Below are the code and all the weights of a small trained network. Each question names an input and a target symbol and asks about switching units off, where a switched-off unit gives its printed mean instead of its output.

import numpy as np


def w(rows, s, z=0):
    codes = np.array(rows[::2]) - 128.0
    scale = np.full(codes.shape[1], s)
    scale[-1] = z or s
    return codes * scale


def norm(h):
    return h / np.sqrt((h * h).mean(-1, keepdims=True) + 1e-5)


def f(y):
    return np.maximum(y, 0)


def softmax(a):
    e = np.exp(a - a.max(-1, keepdims=True))
    return e / e.sum(-1, keepdims=True)


def log_softmax(a):
    a = a - a.max(-1, keepdims=True)
    return a - np.log(np.exp(a).sum(-1, keepdims=True))


def net(x, mask):
    ids = ['ΣΨΩζηθτ'.index(c) for c in x.split()]
    T = len(ids)
    res = E[ids] + P[:T]
    r = norm(res)
    for j in range(2):
        rows = slice(2 * j, 2 * j + 2)
        q, k, v = (r @ M[0][rows].T for M in (Q, K, V))
        z = softmax(np.where(np.tri(T) > 0, q @ k.T / 2**0.5, -1e9)) @ v
        o = O[0][rows]
        res = res + np.where(mask[j], z, o[:, -1]) @ o[:, :-1]
    y = f(norm(res) @ A[0][:, :-1].T + A[0][:, -1])
    res = res + np.where(mask[2:14], y, B[0][:, -1]) @ B[0][:, :-1]
    return log_softmax(norm(res)[-1] @ U[:, :-1].T + U[:, -1])


Q, K, V, O, A, B = {}, {}, {}, {}, {}, {}
E = w([
[171,148,147,172,220],'Σ',
[9,151,204,207,50],'Ψ',
[163,142,171,94,95],'Ω',
[229,156,150,101,127],'ζ',
[187,195,118,119,111],'η',
[206,142,90,177,103],'θ',
[111,189,120,138,189],'τ',
],0.015)
P = w([
[180,178,252,168,124],'0',
[168,174,225,178,128],'1',
[176,176,197,174,113],'2',
[179,170,180,152,97],'3',
[174,166,166,130,91],'4',
[169,162,154,111,82],'5',
[163,151,135,98,70],'6',
[149,140,117,95,74],'7',
[133,135,105,80,67],'8',
[114,132,86,68,64],'9',
[97,134,75,44,33],'10',
[129,86,90,21,2],'11',
],0.0056)
Q[0] = w([
[118,71,113,142,129],'head 0',
[174,157,94,169,3],'head 0',
[107,36,42,92,118],'head 1',
[190,189,107,150,64],'head 1',
],0.028)
K[0] = w([
[170,95,155,121,151],'head 0',
[130,56,26,63,169],'head 0',
[131,144,254,202,106],'head 1',
[19,114,100,132,70],'head 1',
],0.024)
V[0] = w([
[82,158,210,158,142],'head 0',
[107,74,118,231,23],'head 0',
[169,197,4,155,107],'head 1',
[22,217,150,108,158],'head 1',
],0.017)
O[0] = w([
[79,224,117,104,181,101],'head 0',
[176,151,196,232,109,115],'head 0',
[131,163,11,129,111,254],'head 1',
[142,237,139,64,77,244],'head 1',
],0.012,0.0043)
A[0] = w([
[171,108,151,167,93,183],'neuron 0',
[24,167,209,113,98,217],'neuron 1',
[150,117,28,157,147,106],'neuron 2',
[176,44,173,133,107,140],'neuron 3',
[85,56,98,65,51,158],'neuron 4',
[139,41,110,95,189,2],'neuron 5',
[135,186,91,161,205,46],'neuron 6',
[6,197,177,231,76,195],'neuron 7',
[180,128,115,185,47,59],'neuron 8',
[213,112,166,59,149,12],'neuron 9',
[171,73,151,181,204,170],'neuron 10',
[76,18,133,84,125,139],'neuron 11',
],0.013,0.0029)
B[0] = w([
[73,169,97,177,115,213],'neuron 0',
[79,115,177,240,93,237],'neuron 1',
[93,67,211,178,103,253],'neuron 2',
[161,43,115,156,109,208],'neuron 3',
[204,119,183,54,88,228],'neuron 4',
[203,224,127,149,180,177],'neuron 5',
[177,41,102,81,79,182],'neuron 6',
[179,91,231,80,3,231],'neuron 7',
[78,170,35,124,198,227],'neuron 8',
[209,68,52,151,124,218],'neuron 9',
[129,229,144,101,129,210],'neuron 10',
[204,177,163,119,111,189],'neuron 11',
],0.018,0.0063)
U = w([
[93,120,75,233,179,208],'Σ',
[55,237,71,81,129,200],'Ψ',
[57,141,188,128,170,4],'Ω',
[58,108,174,112,228,159],'ζ',
[137,57,100,84,79,129],'η',
[67,162,255,162,106,116],'θ',
[229,164,186,123,191,156],'τ',
],0.01,0.0031)

Each question gives the input, a string of symbols that net reads in full, and the target symbol t.
The units are the heads (2 rows each of Q, K, V and O) and the neurons (one row each of A and B). Each row of codes is followed by its name. A weight is (code - 128) times the scale printed after its matrix; where a second scale follows, it is the last column's (O, A, B and U).
mask holds one flag per unit, heads first, then neurons. A switched-off unit (its flag False) gives its mean, the last column of its rows in O or B, instead of its output. The means were averaged over made-up inputs and are rounded, as every weight is.
A unit's drop is (log p(t) with every unit on - log p(t) with that unit switched off) / (log p(t) with every unit on - log p(t) with every unit switched off).
The circuit of an input: a set's keep is (log p(t) with only the set's units on - log p(t) with every unit switched off) / (log p(t) with every unit on - log p(t) with every unit switched off). Starting from the 12 units with the biggest drops (on a tie, the unit counted first), units are removed one at a time, each time the one whose removal leaves the highest keep (on an exact tie, the one counted first), for as long as the keep stays at least 0.8.
circuit, biggest first: the units of the circuit, biggest drop first
unit that matters most: the unit with the biggest drop
top k neurons: the k neurons with the biggest drops, biggest first
which heads matter: for each layer, one digit per head in row order, 1 if its drop is at least 0.15 and else 0, layers parted by /
drop when u is switched off: that unit's drop, to one decimal
input ζ η θ θ τ ζ η, target Ψ: which heads matter => 01
input ζ Ψ Ψ Ψ Ω η η Ψ Ψ, target η: which heads matter => 11
input ζ Σ ζ Σ ζ Ω θ, target Σ: which heads matter => 00
input η ζ Ψ η η Σ τ η ζ τ ζ Ψ, target Ψ: circuit, biggest first => head 1
input Ω θ ζ η, target Σ: which heads matter => 01
input Ψ ζ θ, target θ: which heads matter => 01
input Ψ ζ Ω ζ ζ Ψ ζ η η Ψ θ ζ, target Σ: which heads matter => 10
input ζ ζ η η, target η: circuit, biggest first => head 0; head 1; neuron 2; neuron 1
input Σ η Ψ ζ ζ Ψ τ τ η, target Ψ: which heads matter => 10
input ζ Ω τ ζ ζ ζ ζ Ω ζ Ψ Ψ, target τ: circuit, biggest first => head 0; neuron 11; head 1; neuron 5
input ζ θ Σ, target Σ: top 2 neurons => neuron 7; neuron 4
input Ψ Σ ζ, target θ: which heads matter => 11
input Ω Σ ζ Σ Ψ ζ η Σ Ψ τ, target Ψ: which heads matter => 01
input τ ζ Σ, target Ψ: circuit, biggest first => head 0
input Σ ζ η ζ, target η: circuit, biggest first => head 0; head 1; neuron 2
input Σ ζ Ψ η Ω Ψ Ψ ζ η θ Ψ, target Σ: which heads matter => 11
input Ω θ η θ ζ ζ ζ Ω, target τ: which heads matter => 01
input ζ Ψ τ τ τ ζ Ψ Ψ θ Ω Ψ, target Σ: top 2 neurons => neuron 8; neuron 0
input η Σ ζ ζ θ Σ θ ζ Σ, target Σ: top 4 neurons => neuron 7; neuron 2; neuron 4; neuron 5
input ζ θ Ω ζ ζ η Σ Σ, target η: unit that matters most => neuron 6
input τ Ψ ζ η, target θ: top 2 neurons => neuron 1; neuron 4
input θ ζ θ η ζ θ η, target Σ: drop when head 1 is switched off => 0.1
